Here is a tiny trained network, its code and every weight. The questions are about switching its units off for an input and a target symbol, where a switched-off unit gives its printed mean instead of its output.

import numpy as np


def w(rows, s, z=0):
    codes = np.array(rows[::2]) - 128.0
    scale = np.full(codes.shape[1], s)
    scale[-1] = z or s
    return codes * scale


def norm(h):
    return h / np.sqrt((h * h).mean(-1, keepdims=True) + 1e-5)


def f(y):
    return np.maximum(y, 0)


def softmax(a):
    e = np.exp(a - a.max(-1, keepdims=True))
    return e / e.sum(-1, keepdims=True)


def log_softmax(a):
    a = a - a.max(-1, keepdims=True)
    return a - np.log(np.exp(a).sum(-1, keepdims=True))


def net(x, mask):
    ids = ['βγδζημξστφω'.index(c) for c in x.split()]
    T = len(ids)
    res = E[ids] + P[:T]
    q, k, v = (norm(res) @ M[0].T for M in (Q, K, V))
    z = softmax(np.where(np.tri(T) > 0, q @ k.T / 2**0.5, -1e9)) @ v
    res = res + np.where(mask[0], z, O[0][:, -1]) @ O[0][:, :-1]
    y = f(norm(res) @ A[0][:, :-1].T + A[0][:, -1])
    res = res + np.where(mask[1:13], y, B[0][:, -1]) @ B[0][:, :-1]
    return log_softmax(norm(res)[-1] @ U[:, :-1].T + U[:, -1])


Q, K, V, O, A, B = {}, {}, {}, {}, {}, {}
E = w([
[125,119,118,151,146,141],'β',
[92,121,86,133,137,118],'γ',
[191,153,130,132,92,125],'δ',
[174,125,115,94,217,163],'ζ',
[152,137,94,61,165,99],'η',
[126,117,101,145,132,129],'μ',
[98,127,106,161,117,143],'ξ',
[196,223,61,146,130,187],'σ',
[129,129,140,155,138,167],'τ',
[6,87,120,254,174,190],'φ',
[96,124,89,146,107,136],'ω',
],0.015)
P = w([
[68,234,211,164,185,2],'0',
[57,86,17,192,148,90],'1',
[56,63,8,209,152,112],'2',
[84,76,66,188,150,124],'3',
[106,60,50,183,130,129],'4',
[109,46,54,162,142,133],'5',
[111,44,50,165,127,131],'6',
[115,53,51,159,114,143],'7',
[103,52,52,152,110,137],'8',
[105,38,49,137,114,121],'9',
[82,52,43,147,121,106],'10',
],0.0032)
Q[0] = w([
[16,102,156,208,97,160],'head 0',
[31,47,1,249,145,127],'head 0',
],0.008)
K[0] = w([
[132,146,146,157,177,1],'head 0',
[115,230,189,188,168,66],'head 0',
],0.0081)
V[0] = w([
[96,180,145,92,92,238],'head 0',
[194,136,253,170,155,147],'head 0',
],0.0063)
O[0] = w([
[78,189,65,181,198,251,5],'head 0',
[68,79,134,73,92,255,99],'head 0',
],0.0098,0.0022)
A[0] = w([
[174,127,103,153,132,111,201],'neuron 0',
[78,123,94,87,84,222,86],'neuron 1',
[37,111,61,247,120,187,61],'neuron 2',
[189,133,19,66,111,135,167],'neuron 3',
[173,241,82,175,144,90,149],'neuron 4',
[33,132,90,115,132,79,158],'neuron 5',
[177,103,89,186,134,80,179],'neuron 6',
[94,97,181,169,117,64,186],'neuron 7',
[198,93,146,72,111,137,152],'neuron 8',
[53,53,147,157,78,143,52],'neuron 9',
[150,254,95,79,118,186,254],'neuron 10',
[108,87,69,100,191,188,82],'neuron 11',
],0.0076,0.003)
B[0] = w([
[76,172,139,100,140,137,216],'neuron 0',
[205,218,74,133,143,128,188],'neuron 1',
[83,97,205,78,113,35,219],'neuron 2',
[98,140,187,153,191,146,232],'neuron 3',
[132,161,125,171,186,193,254],'neuron 4',
[198,108,180,148,120,187,178],'neuron 5',
[111,140,136,83,123,150,246],'neuron 6',
[119,93,60,147,93,185,206],'neuron 7',
[112,112,165,129,82,133,185],'neuron 8',
[175,133,158,157,254,127,204],'neuron 9',
[149,137,69,183,52,102,220],'neuron 10',
[117,181,93,90,42,114,189],'neuron 11',
],0.0064,0.006)
U = w([
[195,41,156,147,141,169,254],'β',
[162,128,96,187,160,55,60],'γ',
[160,142,165,17,109,186,77],'δ',
[178,153,187,55,144,55,68],'ζ',
[135,74,48,148,67,77,90],'η',
[193,132,142,99,2,84,169],'μ',
[36,120,176,192,180,156,107],'ξ',
[38,179,121,99,80,83,188],'σ',
[84,141,63,98,77,197,174],'τ',
[84,124,177,87,97,97,53],'φ',
[134,162,38,192,159,142,131],'ω',
],0.0081,0.0014)

Each question gives the input, a string of symbols that net reads in full, and the target symbol t.
The units are the heads (2 rows each of Q, K, V and O) and the neurons (one row each of A and B). Each row of codes is followed by its name. A weight is (code - 128) times the scale printed after its matrix; where a second scale follows, it is the last column's (O, A, B and U).
mask holds one flag per unit, heads first, then neurons. A switched-off unit (its flag False) gives its mean, the last column of its rows in O or B, instead of its output. The means were averaged over made-up inputs and are rounded, as every weight is.
A unit's drop is (log p(t) with every unit on - log p(t) with that unit switched off) / (log p(t) with every unit on - log p(t) with every unit switched off).
The circuit of an input: a set's keep is (log p(t) with only the set's units on - log p(t) with every unit switched off) / (log p(t) with every unit on - log p(t) with every unit switched off). Starting from the 12 units with the biggest drops (on a tie, the unit counted first), units are removed one at a time, each time the one whose removal leaves the highest keep (on an exact tie, the one counted first), for as long as the keep stays at least 0.8.
units of the circuit, in order: the units of the circuit, biggest drop first
most important unit: the unit with the biggest drop
k most important neurons: the k neurons with the biggest drops, biggest first
drop when u is switched off: that unit's drop, to one decimal
input σ ζ ξ, target σ: most important unit : neuron 2
input η β ζ σ γ β φ δ β, target η: units of the circuit, in order : [head 0; neuron 7; neuron 9]
input σ γ γ, target σ: units of the circuit, in order : [neuron 2; head 0; neuron 11]
input ζ φ β η σ ξ σ β β, target ζ: 2 most important neurons : [neuron 2; neuron 9]
input σ β η β φ β ζ ξ β μ β, target σ: units of the circuit, in order : [head 0; neuron 2; neuron 11]
input β β δ σ β η μ, target β: 2 most important neurons : [neuron 9; neuron 2]
input β δ τ, target β: units of the circuit, in order : [head 0; neuron 9; neuron 3]
input ξ ζ η β δ τ τ δ ζ, target τ: units of the circuit, in order : [head 0; neuron 11]
input β β ξ ζ σ σ γ μ γ σ δ, target ω: 2 most important neurons : [neuron 4; neuron 2]
input σ β δ δ γ, target σ: 2 most important neurons : [neuron 2; neuron 11]
input σ δ η σ η, target ω: 2 most important neurons : [neuron 2; neuron 10]
input ζ ξ δ γ η β δ ω τ, target ζ: 2 most important neurons : [neuron 2; neuron 4]
input ζ β β γ, target ζ: 3 most important neurons : [neuron 2; neuron 9; neuron 1]
input τ φ ζ τ ξ, target τ: most important neuron : [neuron 1]
input ξ β ζ ω, target ξ: drop when neuron 11 is switched off : 0.2
input τ σ η ω β σ ζ η φ σ β, target τ: drop when head 0 is switched off : 0.8
input η σ σ β δ σ σ τ β, target η: drop when neuron 4 is switched off : 0.1
